Below are the code and all the weights of a small trained network. Each question names an input and a target symbol and asks about switching units off, where a switched-off unit gives its printed mean instead of its output.

import numpy as np


def w(rows, s, z=0):
    codes = np.array(rows[::2]) - 128.0
    scale = np.full(codes.shape[1], s)
    scale[-1] = z or s
    return codes * scale


def f(y):
    return y / 2 * (1 + np.tanh(0.7978845608 * (y + 0.044715 * y**3)))


def softmax(a):
    e = np.exp(a - a.max(-1, keepdims=True))
    return e / e.sum(-1, keepdims=True)


def log_softmax(a):
    a = a - a.max(-1, keepdims=True)
    return a - np.log(np.exp(a).sum(-1, keepdims=True))


def net(x, mask):
    ids = ['ΘΛΞΠΣΨαδεζημτω'.index(c) for c in x.split()]
    T = len(ids)
    res = E[ids] + P[:T]
    q, k, v = (res @ M[0].T for M in (Q, K, V))
    z = softmax(np.where(np.tri(T) > 0, q @ k.T / 2**0.5, -1e9)) @ v
    res = res + np.where(mask[0], z, O[0][:, -1]) @ O[0][:, :-1]
    y = f(res @ A[0][:, :-1].T + A[0][:, -1])
    res = res + np.where(mask[1:9], y, B[0][:, -1]) @ B[0][:, :-1]
    return log_softmax(res[-1] @ U[:, :-1].T + U[:, -1])


Q, K, V, O, A, B = {}, {}, {}, {}, {}, {}
E = w([
[119,202,190,50,135],'Θ',
[128,182,197,41,134],'Λ',
[135,187,211,32,165],'Ξ',
[111,171,159,60,109],'Π',
[87,16,170,201,223],'Σ',
[115,169,170,49,112],'Ψ',
[113,169,156,78,132],'α',
[120,186,182,70,164],'δ',
[76,161,74,154,123],'ε',
[123,220,154,103,151],'ζ',
[138,148,163,59,96],'η',
[176,35,235,1,48],'μ',
[82,153,117,159,203],'τ',
[66,126,63,66,6],'ω',
],0.014)
P = w([
[146,153,114,213,118],'0',
[116,159,152,140,63],'1',
[91,160,176,161,103],'2',
[111,106,131,121,130],'3',
[154,80,58,111,185],'4',
[101,116,128,98,132],'5',
[76,146,168,97,102],'6',
[47,124,147,110,165],'7',
[96,104,106,116,140],'8',
[190,84,19,85,188],'9',
[77,93,140,117,139],'10',
[7,77,200,120,105],'11',
[97,114,152,89,134],'12',
[151,123,88,87,152],'13',
],0.016)
Q[0] = w([
[189,79,2,36,217],'head 1',
[178,114,163,206,77],'head 1',
],0.0076)
K[0] = w([
[2,126,206,144,120],'head 1',
[208,193,113,151,112],'head 1',
],0.012)
V[0] = w([
[193,168,99,28,1],'head 1',
[56,128,10,219,64],'head 1',
],0.0078)
O[0] = w([
[189,191,5,145,119,73],'head 1',
[78,121,55,105,189,252],'head 1',
],0.016,0.0035)
A[0] = w([
[125,188,142,129,105,255],'neuron 1',
[62,58,166,96,194,194],'neuron 2',
[169,162,175,18,143,158],'neuron 3',
[121,1,177,127,44,76],'neuron 4',
[245,154,18,51,159,210],'neuron 5',
[146,126,110,223,162,134],'neuron 6',
[142,200,76,160,113,80],'neuron 7',
[114,90,78,43,41,182],'neuron 8',
],0.0083,0.0049)
B[0] = w([
[154,33,70,136,190,156],'neuron 1',
[158,169,110,106,55,254],'neuron 2',
[103,100,37,225,133,167],'neuron 3',
[180,188,111,105,180,185],'neuron 4',
[1,176,154,169,82,199],'neuron 5',
[165,160,111,24,134,134],'neuron 6',
[116,83,195,221,114,154],'neuron 7',
[157,148,122,155,229,188],'neuron 8',
],0.0078,0.015)
U = w([
[130,126,204,193,234,151],'Θ',
[194,139,118,166,136,217],'Λ',
[182,200,106,172,35,103],'Ξ',
[139,155,132,160,137,19],'Π',
[149,128,121,170,132,46],'Σ',
[152,151,121,166,136,56],'Ψ',
[119,158,77,65,176,233],'α',
[91,169,169,181,232,49],'δ',
[83,1,128,91,29,211],'ε',
[134,144,129,147,156,2],'ζ',
[137,185,146,102,69,58],'η',
[136,136,131,167,145,35],'μ',
[127,112,145,164,171,60],'τ',
[156,115,115,168,103,148],'ω',
],0.0081,0.0048)

Each question gives the input, a string of symbols that net reads in full, and the target symbol t.
The units are the heads (2 rows each of Q, K, V and O) and the neurons (one row each of A and B). Each row of codes is followed by its name. A weight is (code - 128) times the scale printed after its matrix; where a second scale follows, it is the last column's (O, A, B and U).
mask holds one flag per unit, heads first, then neurons. A switched-off unit (its flag False) gives its mean, the last column of its rows in O or B, instead of its output. The means were averaged over made-up inputs and are rounded, as every weight is.
A unit's drop is (log p(t) with every unit on - log p(t) with that unit switched off) / (log p(t) with every unit on - log p(t) with every unit switched off).
The circuit of an input: a set's keep is (log p(t) with only the set's units on - log p(t) with every unit switched off) / (log p(t) with every unit on - log p(t) with every unit switched off). Starting from all 9 units, units are removed one at a time, each time the one whose removal leaves the highest keep (on an exact tie, the one counted first), for as long as the keep stays at least 0.8.
units of the circuit, in order: the units of the circuit, biggest drop first
most important unit: the unit with the biggest drop
k most important neurons: the k neurons with the biggest drops, biggest first
drop when u is switched off: that unit's drop, to one decimal
input ε ε ε Π ε Λ τ μ ω ε α Π, target α: 3 most important neurons -> (neuron 7; neuron 5; neuron 8)
input δ ζ Σ Σ Σ α, target η: 3 most important neurons -> (neuron 2; neuron 4; neuron 8)
input μ ω ε μ ε Π τ ε Λ ε ε ω μ α, target δ: 2 most important neurons -> (neuron 5; neuron 2)
input ω Λ Ξ ε ω ε Ξ, target δ: units of the circuit, in order -> (head 1; neuron 5; neuron 2; neuron 7)
input Ψ ζ ε τ Λ τ ε Π η δ ε μ μ Λ, target Ξ: most important neuron -> (neuron 5)
input μ Ψ ω δ δ ε ω ω Λ, target δ: 2 most important neurons -> (neuron 2; neuron 5)
input ε ε Σ, target ε: units of the circuit, in order -> (neuron 8; head 1; neuron 2)
input μ Ψ ω Ψ ω, target δ: 2 most important neurons -> (neuron 5; neuron 8)
input ω ω δ ε, target δ: units of the circuit, in order -> (head 1; neuron 2; neuron 5)
input ε ω ε Λ Σ Σ ε Ψ ε ε Θ μ, target α: units of the circuit, in order -> (neuron 4; head 1)
input ε ω ε ε ω Λ ε ε ε Σ ε Σ α τ, target η: units of the circuit, in order -> (neuron 2; neuron 4; head 1)
input μ ε Ξ ε ω ε ω ω Σ, target α: 3 most important neurons -> (neuron 6; neuron 7; neuron 5)
input δ ε ε α ε ε ζ μ ε ζ, target Ξ: 2 most important neurons -> (neuron 5; neuron 8)
input η α μ ε Λ ε ε Λ ε μ ω ω δ δ, target δ: 3 most important neurons -> (neuron 5; neuron 2; neuron 7)
input Σ ε ε Ξ ε ε, target ε: units of the circuit, in order -> (head 1; neuron 4)
input ε ω Ξ, target α: units of the circuit, in order -> (head 1)
input ε ε ω μ ε, target δ: 2 most important neurons -> (neuron 5; neuron 7)
input Σ Λ Ξ μ, target Λ: units of the circuit, in order -> (head 1; neuron 4; neuron 5)
input ω δ Σ ω ε ε Σ η Σ Ψ ε, target ε: 2 most important neurons -> (neuron 8; neuron 2)
input ε ω α ε ε ε ω Σ ε Σ ε α, target η: units of the circuit, in order -> (neuron 2; neuron 4; head 1)
input μ ε Λ, target Ξ: 2 most important neurons -> (neuron 8; neuron 5)
input ζ ω ε ε ε δ ω ω ζ Θ, target δ: units of the circuit, in order -> (neuron 5; head 1; neuron 2; neuron 7)
input ε Θ Θ, target α: units of the circuit, in order -> (head 1; neuron 7)
input η Λ Λ ε μ ε η, target Ξ: most important neuron -> (neuron 5)
input ω η Σ ε ω ω ζ ε ω, target α: 3 most important neurons -> (neuron 8; neuron 7; neuron 5)
input Λ Ψ Θ Ξ ε ε ε ζ Λ Σ Σ Λ, target η: 2 most important neurons -> (neuron 2; neuron 4)
input α Π ε μ ω ω ω ω Ψ Σ, target α: most important unit -> neuron 6
input ε Σ α, target α: drop when neuron 8 is switched off -> -0.1
input ε Σ ω τ δ Ψ ε Σ ω ε, target η: drop when neuron 2 is switched off -> 1.3
